Below are the code and all the weights of a small trained network. Each question names an input and a class and asks about switching units off, where a switched-off unit gives its printed mean instead of its output.

import numpy as np


def w(rows, s, z=0):
    codes = np.array(rows[::2]) - 128.0
    scale = np.full(codes.shape[1], s)
    scale[-1] = z or s
    return codes * scale


def f(y):
    return np.maximum(y, 0)


def log_softmax(a):
    a = a - a.max(-1, keepdims=True)
    return a - np.log(np.exp(a).sum(-1, keepdims=True))


def net(x, mask):
    res = np.array(x, float).reshape(1, 7) / 4 @ E
    y = f(res @ A[0][:, :-1].T + A[0][:, -1])
    res = res + np.where(mask, y, B[0][:, -1]) @ B[0][:, :-1]
    return log_softmax(res[-1] @ U[:, :-1].T + U[:, -1])


A, B = {}, {}
E = w([
[252,143,177],'x0',
[98,115,167],'x1',
[157,204,2],'x2',
[58,232,236],'x3',
[100,117,7],'x4',
[28,137,98],'x5',
[166,151,56],'x6',
],0.0059)
A[0] = w([
[143,75,121,124],'n1',
[130,160,88,253],'n2',
[115,155,164,128],'n3',
[99,154,86,235],'n4',
[144,165,171,141],'n5',
[67,94,143,148],'n6',
[134,161,111,71],'n7',
[93,107,144,136],'n8',
[102,95,151,156],'n9',
[85,105,129,163],'n10',
[139,138,217,131],'n11',
[91,94,130,140],'n12',
[84,139,125,98],'n13',
[118,159,147,91],'n14',
[169,105,146,106],'n15',
[87,139,90,87],'n16',
[164,153,89,229],'n17',
[138,136,167,145],'n18',
[176,125,107,177],'n19',
[170,105,108,160],'n20',
[170,248,141,255],'n21',
],0.015,0.0045)
B[0] = w([
[124,124,135,167],'n1',
[89,61,198,216],'n2',
[163,129,146,175],'n3',
[59,116,203,216],'n4',
[184,162,134,190],'n5',
[135,194,62,190],'n6',
[124,115,117,146],'n7',
[161,173,78,166],'n8',
[172,192,70,174],'n9',
[109,202,100,175],'n10',
[175,189,121,230],'n11',
[144,223,120,167],'n12',
[128,140,126,159],'n13',
[152,123,146,152],'n14',
[156,80,70,167],'n15',
[123,98,142,176],'n16',
[106,58,189,213],'n17',
[179,167,91,178],'n18',
[125,65,125,189],'n19',
[121,2,106,183],'n20',
[184,111,198,254],'n21',
],0.0068,0.0091)
U = w([
[252,201,42,179],'0',
[121,144,61,1],'1',
[162,40,2,103],'2',
[163,103,142,68],'3',
[25,92,203,170],'4',
[32,166,28,191],'5',
],0.0082,0.009)

Each question gives the input, the list of numbers given to net, and the class t.
The units are the neurons (one row each of A and B). Each row of codes is followed by its name. A weight is (code - 128) times the scale printed after its matrix; where a second scale follows, it is the last column's (A, B and U).
mask holds one flag per neuron, in row order. A switched-off neuron (its flag False) gives its mean, the last column of its row in B, instead of its output. The means were averaged over made-up inputs and are rounded, as every weight is.
A unit's drop is (log p(t) with every unit on - log p(t) with that unit switched off) / (log p(t) with every unit on - log p(t) with every unit switched off).
The circuit of an input: a set's keep is (log p(t) with only the set's units on - log p(t) with every unit switched off) / (log p(t) with every unit on - log p(t) with every unit switched off). Starting from the 12 units with the biggest drops (on a tie, the unit counted first), units are removed one at a time, each time the one whose removal leaves the highest keep (on an exact tie, the one counted first), for as long as the keep stays at least 0.8.
units of the circuit, in order: the units of the circuit, biggest drop first
unit that matters most: the unit with the biggest drop
top k neurons: the k neurons with the biggest drops, biggest first
drop of u: that unit's drop, to one decimal
input [8,0,-8,-6,-4,-1,2], class 2: units of the circuit, in order -> [n20; n15]
input [-5,4,6,1,7,3,4], class 4: units of the circuit, in order -> [n4; n2]
input [-6,3,2,3,3,1,4], class 4: top 2 neurons -> [n4; n2]
input [1,-1,-6,-8,-7,-2,4], class 2: units of the circuit, in order -> [n20; n15; n21]
input [6,-7,1,-6,-1,5,3], class 2: unit that matters most -> n20
input [3,-3,-3,5,7,1,-4], class 0: top 2 neurons -> [n17; n2]
input [3,4,-6,-3,3,8,-6], class 5: top 2 neurons -> [n21; n5]
input [-6,-8,-2,-1,-1,-8,2], class 4: drop of n11 -> 0.2
input [5,-7,-3,4,-8,2,-4], class 0: drop of n15 -> 0.0
input [4,8,-6,-4,1,-6,2], class 2: units of the circuit, in order -> [n20; n15; n21]
input [5,-3,5,-7,2,-2,-7], class 2: drop of n20 -> 0.1
